Below are the code and all the weights of a small trained network. Each question names an input and a target symbol and asks about switching units off, where a switched-off unit gives its printed mean instead of its output.

import numpy as np


def w(rows, s, z=0):
    codes = np.array(rows[::2]) - 128.0
    scale = np.full(codes.shape[1], s)
    scale[-1] = z or s
    return codes * scale


def norm(h):
    return h / np.sqrt((h * h).mean(-1, keepdims=True) + 1e-5)


def f(y):
    return np.maximum(y, 0)


def softmax(a):
    e = np.exp(a - a.max(-1, keepdims=True))
    return e / e.sum(-1, keepdims=True)


def log_softmax(a):
    a = a - a.max(-1, keepdims=True)
    return a - np.log(np.exp(a).sum(-1, keepdims=True))


def net(x, mask):
    ids = ['γζηλξπστω'.index(c) for c in x.split()]
    T = len(ids)
    res = E[ids] + P[:T]
    r = norm(res)
    for j in range(3):
        rows = slice(2 * j, 2 * j + 2)
        q, k, v = (r @ M[0][rows].T for M in (Q, K, V))
        z = softmax(np.where(np.tri(T) > 0, q @ k.T / 2**0.5, -1e9)) @ v
        o = O[0][rows]
        res = res + np.where(mask[j], z, o[:, -1]) @ o[:, :-1]
    y = f(norm(res) @ A[0][:, :-1].T + A[0][:, -1])
    res = res + np.where(mask[3:15], y, B[0][:, -1]) @ B[0][:, :-1]
    return log_softmax(norm(res)[-1] @ U[:, :-1].T + U[:, -1])


Q, K, V, O, A, B = {}, {}, {}, {}, {}, {}
E = w([
[110,166,160,105,109],'γ',
[121,106,134,99,100],'ζ',
[152,135,155,119,97],'η',
[126,108,148,97,99],'λ',
[92,115,139,103,121],'ξ',
[121,153,152,151,145],'π',
[121,93,128,134,131],'σ',
[141,226,1,151,69],'τ',
[149,102,135,124,108],'ω',
],0.024)
P = w([
[153,107,83,132,160],'0',
[100,123,107,171,119],'1',
[201,112,77,107,181],'2',
[61,100,122,218,63],'3',
[202,105,56,54,254],'4',
[35,87,40,157,75],'5',
],0.0072)
Q[0] = w([
[229,129,62,146,246],'h1',
[52,121,109,249,78],'h1',
[56,103,176,184,25],'h2',
[60,146,53,224,50],'h2',
[162,191,186,58,83],'h3',
[98,115,123,139,208],'h3',
],0.012)
K[0] = w([
[87,78,250,159,112],'h1',
[180,124,118,48,210],'h1',
[202,129,151,56,216],'h2',
[143,91,188,80,194],'h2',
[88,75,232,146,122],'h3',
[131,133,87,128,114],'h3',
],0.014)
V[0] = w([
[184,72,218,150,161],'h1',
[113,100,192,48,70],'h1',
[39,68,208,120,202],'h2',
[91,43,9,179,110],'h2',
[176,146,82,138,168],'h3',
[165,64,239,103,187],'h3',
],0.011)
O[0] = w([
[237,125,227,11,118,135],'h1',
[11,152,139,59,129,158],'h1',
[134,91,251,141,96,188],'h2',
[151,145,123,163,36,255],'h2',
[129,109,106,97,82,128],'h3',
[115,227,197,97,137,100],'h3',
],0.012,0.0056)
A[0] = w([
[143,128,54,174,110,187],'n1',
[56,98,94,147,169,154],'n2',
[148,183,4,179,116,173],'n3',
[136,133,57,202,107,162],'n4',
[208,88,121,197,150,58],'n5',
[105,107,166,125,151,71],'n6',
[115,56,193,113,158,135],'n7',
[99,156,114,184,48,177],'n8',
[149,183,103,40,130,130],'n9',
[126,155,3,104,187,254],'n10',
[77,189,112,108,181,128],'n11',
[73,94,159,122,123,94],'n12',
],0.014,0.007)
B[0] = w([
[165,67,85,240,162,217],'n1',
[202,160,58,154,96,198],'n2',
[139,116,129,255,156,241],'n3',
[166,91,98,193,169,216],'n4',
[131,61,124,91,154,166],'n5',
[59,155,156,178,153,145],'n6',
[158,208,154,192,194,193],'n7',
[195,16,81,169,135,251],'n8',
[150,218,44,148,126,177],'n9',
[163,2,163,220,141,255],'n10',
[162,38,113,42,73,182],'n11',
[79,109,141,168,139,169],'n12',
],0.0094,0.0088)
U = w([
[147,182,58,229,137,134],'γ',
[82,57,125,109,223,134],'ζ',
[75,63,81,79,30,102],'η',
[186,248,63,87,102,154],'λ',
[194,151,195,141,8,100],'ξ',
[214,147,211,104,242,85],'π',
[32,116,234,185,125,77],'σ',
[69,169,147,54,136,253],'τ',
[184,128,66,9,191,118],'ω',
],0.011,0.0073)

Each question gives the input, a string of symbols that net reads in full, and the target symbol t.
The units are the heads (2 rows each of Q, K, V and O) and the neurons (one row each of A and B). Each row of codes is followed by its name. A weight is (code - 128) times the scale printed after its matrix; where a second scale follows, it is the last column's (O, A, B and U).
mask holds one flag per unit, heads first, then neurons. A switched-off unit (its flag False) gives its mean, the last column of its rows in O or B, instead of its output. The means were averaged over made-up inputs and are rounded, as every weight is.
A unit's drop is (log p(t) with every unit on - log p(t) with that unit switched off) / (log p(t) with every unit on - log p(t) with every unit switched off).
The circuit of an input: a set's keep is (log p(t) with only the set's units on - log p(t) with every unit switched off) / (log p(t) with every unit on - log p(t) with every unit switched off). Starting from the 12 units with the biggest drops (on a tie, the unit counted first), units are removed one at a time, each time the one whose removal leaves the highest keep (on an exact tie, the one counted first), for as long as the keep stays at least 0.8.
circuit, biggest first: the units of the circuit, biggest drop first
top k neurons: the k neurons with the biggest drops, biggest first
which heads matter: for each layer, one digit per head in row order, 1 if its drop is at least 0.15 and else 0, layers parted by /
drop when u is switched off: that unit's drop, to one decimal
input π σ σ ζ, target ξ: which heads matter => 100
input ζ σ ζ γ γ, target ζ: circuit, biggest first => h1, h2
input σ σ π γ, target π: which heads matter => 110
input ξ π π η, target π: which heads matter => 110
input ζ γ ζ π σ λ, target ξ: which heads matter => 100
input σ η γ, target ω: which heads matter => 110
input ω λ π λ γ ζ, target ζ: circuit, biggest first => h2
input σ η ξ π γ π, target ζ: circuit, biggest first => h2, n11
input η ξ σ ζ η σ, target ω: which heads matter => 111
input ξ σ σ γ ζ, target ζ: circuit, biggest first => h1, h2
input γ ξ π ω π, target λ: which heads matter => 100
input σ σ σ, target ξ: which heads matter => 010
input ξ σ ξ, target ξ: which heads matter => 010
input σ σ σ ζ ξ, target η: which heads matter => 100
input γ γ γ σ, target ζ: circuit, biggest first => h2
input η ξ σ γ, target ξ: which heads matter => 110
input π ζ τ ζ λ π, target ζ: circuit, biggest first => h2, h1
input π σ σ γ σ, target ζ: which heads matter => 111
input π σ ω π, target λ: which heads matter => 110
input ω σ η, target ξ: which heads matter => 010
input ξ π ξ ζ ζ, target η: top neuron => n3
input σ π ω, target π: drop when h1 is switched off => 0.1
input π π π, target π: drop when h1 is switched off => 0.2
input λ σ γ, target ξ: drop when h2 is switched off => 0.8
input ξ λ σ σ ω σ, target λ: drop when h1 is switched off => 0.8
input σ γ η π, target ω: top 2 neurons => n11, n9
